Here is a tiny trained network, its code and every weight. The questions are about switching its units off for an input and a target symbol, where a switched-off unit gives its printed mean instead of its output.

import numpy as np


def w(rows, s, z=0):
    codes = np.array(rows[::2]) - 128.0
    scale = np.full(codes.shape[1], s)
    scale[-1] = z or s
    return codes * scale


def norm(h):
    return h / np.sqrt((h * h).mean(-1, keepdims=True) + 1e-5)


def f(y):
    return y / 2 * (1 + np.tanh(0.7978845608 * (y + 0.044715 * y**3)))


def softmax(a):
    e = np.exp(a - a.max(-1, keepdims=True))
    return e / e.sum(-1, keepdims=True)


def log_softmax(a):
    a = a - a.max(-1, keepdims=True)
    return a - np.log(np.exp(a).sum(-1, keepdims=True))


def net(x, mask):
    ids = ['ΓΘΠΨΩβδζηλμ'.index(c) for c in x.split()]
    T = len(ids)
    res = E[ids] + P[:T]
    u = 0
    for l in range(2):
        r = norm(res)
        for j in range(2):
            rows = slice(2 * j, 2 * j + 2)
            q, k, v = (r @ M[l][rows].T for M in (Q, K, V))
            z = softmax(np.where(np.tri(T) > 0, q @ k.T / 2**0.5, -1e9)) @ v
            o = O[l][rows]
            res = res + np.where(mask[u + j], z, o[:, -1]) @ o[:, :-1]
        u += 2
        y = f(norm(res) @ A[l][:, :-1].T + A[l][:, -1])
        res = res + np.where(mask[u : u + 4], y, B[l][:, -1]) @ B[l][:, :-1]
        u += 4
    return log_softmax(norm(res)[-1] @ U[:, :-1].T + U[:, -1])


Q, K, V, O, A, B = {}, {}, {}, {}, {}, {}
E = w([
[109,57,129,153,89,104,187,139],'Γ',
[151,91,131,90,92,162,97,107],'Θ',
[140,122,251,119,90,138,160,102],'Π',
[37,135,141,105,104,104,164,109],'Ψ',
[102,114,146,106,89,175,125,198],'Ω',
[48,121,135,175,105,148,105,139],'β',
[173,151,139,176,119,178,104,100],'δ',
[120,190,117,136,128,76,135,63],'ζ',
[133,147,151,116,190,135,159,169],'η',
[85,87,112,155,253,97,176,77],'λ',
[126,137,63,171,124,108,169,145],'μ',
],0.018)
P = w([
[147,28,197,213,190,116,105,125],'0',
[106,67,190,229,202,131,112,121],'1',
[108,112,173,222,200,140,131,118],'2',
[95,147,138,205,193,186,141,120],'3',
[76,161,122,193,207,209,144,112],'4',
[54,192,100,175,165,254,152,96],'5',
],0.0057)
Q[0] = w([
[86,112,137,245,184,172,101,71],'L0H0',
[128,159,62,91,97,45,65,120],'L0H0',
[197,119,99,57,129,62,113,146],'L0H1',
[118,176,166,168,189,183,132,113],'L0H1',
],0.011)
K[0] = w([
[124,189,76,153,248,169,176,94],'L0H0',
[143,8,162,93,140,77,67,120],'L0H0',
[130,8,215,163,91,60,114,130],'L0H1',
[125,170,2,148,150,143,150,160],'L0H1',
],0.0082)
V[0] = w([
[100,104,171,217,109,189,117,133],'L0H0',
[70,144,191,60,64,71,134,166],'L0H0',
[106,178,2,157,112,157,166,185],'L0H1',
[122,59,84,91,79,176,150,140],'L0H1',
],0.0053)
O[0] = w([
[120,46,185,200,220,170,64,129,253],'L0H0',
[2,97,129,38,81,119,138,157,51],'L0H0',
[153,146,76,187,102,39,127,206,134],'L0H1',
[156,33,33,144,87,121,153,149,67],'L0H1',
],0.0057,0.0049)
A[0] = w([
[81,55,123,76,129,207,126,142,181],'L0N0',
[128,99,132,119,254,130,123,154,125],'L0N1',
[40,95,183,79,42,222,153,191,98],'L0N2',
[120,105,202,82,98,194,112,222,2],'L0N3',
],0.0066,0.0022)
B[0] = w([
[129,104,193,66,138,115,96,151,203],'L0N0',
[135,195,134,106,1,216,139,171,254],'L0N1',
[180,163,159,140,157,50,119,145,221],'L0N2',
[158,173,172,237,46,59,122,105,163],'L0N3',
],0.0074,0.0044)
Q[1] = w([
[125,91,36,25,92,94,138,154],'L1H0',
[192,160,99,96,159,117,163,115],'L1H0',
[127,191,171,188,130,249,151,151],'L1H1',
[133,100,58,23,67,81,150,169],'L1H1',
],0.012)
K[1] = w([
[145,20,208,63,20,75,136,94],'L1H0',
[145,26,176,76,176,80,222,180],'L1H0',
[46,172,2,169,172,160,185,134],'L1H1',
[151,34,226,128,98,75,52,80],'L1H1',
],0.0073)
V[1] = w([
[255,158,179,101,152,111,99,105],'L1H0',
[85,164,90,129,76,178,8,66],'L1H0',
[134,150,125,186,40,75,96,172],'L1H1',
[103,134,98,175,217,23,50,27],'L1H1',
],0.0068)
O[1] = w([
[211,200,102,124,76,114,108,103,6],'L1H0',
[146,74,249,160,142,125,2,148,204],'L1H0',
[212,148,219,195,134,44,74,203,32],'L1H1',
[98,98,101,168,144,46,105,37,58],'L1H1',
],0.0073,0.0018)
A[1] = w([
[128,107,171,106,2,37,84,207,46],'L1N0',
[180,107,157,144,94,132,98,121,235],'L1N1',
[116,184,141,97,185,51,123,101,252],'L1N2',
[82,94,111,161,88,108,157,169,196],'L1N3',
],0.0096,0.0035)
B[1] = w([
[14,93,55,158,37,236,147,44,166],'L1N0',
[163,128,2,78,141,68,151,102,253],'L1N1',
[109,174,129,79,59,118,98,219,194],'L1N2',
[230,113,118,76,170,111,190,142,221],'L1N3',
],0.0073,0.0038)
U = w([
[155,42,122,96,129,92,203,156,117],'Γ',
[162,79,71,47,122,128,70,134,201],'Θ',
[178,129,235,131,108,108,170,58,40],'Π',
[70,115,128,48,122,62,142,177,154],'Ψ',
[119,94,97,159,2,132,135,138,118],'Ω',
[89,61,164,171,150,125,72,172,163],'β',
[207,151,116,205,133,179,71,76,1],'δ',
[112,204,110,114,120,65,59,95,169],'ζ',
[150,177,142,110,115,193,130,206,166],'η',
[63,130,91,155,141,167,186,57,85],'λ',
[163,145,62,184,143,62,151,175,157],'μ',
],0.0082,0.0044)

Each question gives the input, a string of symbols that net reads in full, and the target symbol t.
The units are the heads (2 rows each of Q, K, V and O) and the neurons (one row each of A and B). Each row of codes is followed by its name. A weight is (code - 128) times the scale printed after its matrix; where a second scale follows, it is the last column's (O, A, B and U).
mask holds one flag per unit, layer by layer, with each layer's heads first. A switched-off unit (its flag False) gives its mean, the last column of its rows in O or B, instead of its output. The means were averaged over made-up inputs and are rounded, as every weight is.
A unit's drop is (log p(t) with every unit on - log p(t) with that unit switched off) / (log p(t) with every unit on - log p(t) with every unit switched off).
The circuit of an input: a set's keep is (log p(t) with only the set's units on - log p(t) with every unit switched off) / (log p(t) with every unit on - log p(t) with every unit switched off). Starting from all 12 units, units are removed one at a time, each time the one whose removal leaves the highest keep (on an exact tie, the one counted first), for as long as the keep stays at least 0.8.
circuit, biggest first: the units of the circuit, biggest drop first
k most important neurons: the k neurons with the biggest drops, biggest first
top k neurons in layer l: the k neurons of layer l with the biggest drops, biggest first
heads that matter: for each layer, one digit per head in row order, 1 if its drop is at least 0.15 and else 0, layers parted by /
drop of u: that unit's drop, to one decimal
input Π Π Γ β Γ Γ, target β: heads that matter : 10 / 10
input δ Π δ λ Θ, target λ: circuit, biggest first : (L1H1)
input β Π Θ ζ Θ Θ, target ζ: heads that matter : 00 / 01
input Ω Γ η Π, target η: circuit, biggest first : (L1H1; L0N1)
input β β Ψ ζ Γ Ψ, target ζ: circuit, biggest first : (L0N2; L1H0)
input Π ζ η η ζ, target η: circuit, biggest first : (L0N1; L1H1)
input Π β Ω, target Ω: 3 most important neurons : (L1N0; L0N3; L1N1)
input λ β β, target λ: heads that matter : 00 / 01
input Π β Ω β μ η, target μ: heads that matter : 01 / 01
input ζ Γ β β ζ Ψ, target ζ: circuit, biggest first : (L1H1; L0N2)
input Ψ β β Π β Ω, target β: heads that matter : 00 / 10
input η Ψ β, target η: circuit, biggest first : (L1H1; L0N1)
input ζ η Ψ β Ψ β, target β: heads that matter : 01 / 10
input λ Γ Γ, target λ: circuit, biggest first : (L1H1; L1H0)
input β β ζ β, target ζ: circuit, biggest first : (L1H1; L0H1; L0H0; L0N1)
input Θ η β, target η: heads that matter : 00 / 01
input β μ β, target μ: circuit, biggest first : (L0H1; L1N3)
input η β η μ β δ, target μ: heads that matter : 01 / 01
input β ζ β η Π Ψ, target η: circuit, biggest first : (L1H1; L0N2; L0N1)
input β μ Ψ, target μ: circuit, biggest first : (L0H1; L1H1)
input β Π β Γ Γ Ψ, target Ψ: top neuron in layer 1 : (L1N2)
input ζ δ β β μ Π, target μ: 2 most important neurons : (L0N1; L1N1)
input Π η λ, target λ: most important neuron : (L0N1)
input β ζ β β ζ Ω, target ζ: 2 most important neurons : (L0N2; L0N1)
input Θ β μ β, target μ: top 2 neurons in layer 0 : (L0N1; L0N0)
input λ ζ β, target λ: drop of L0N1 : 0.7
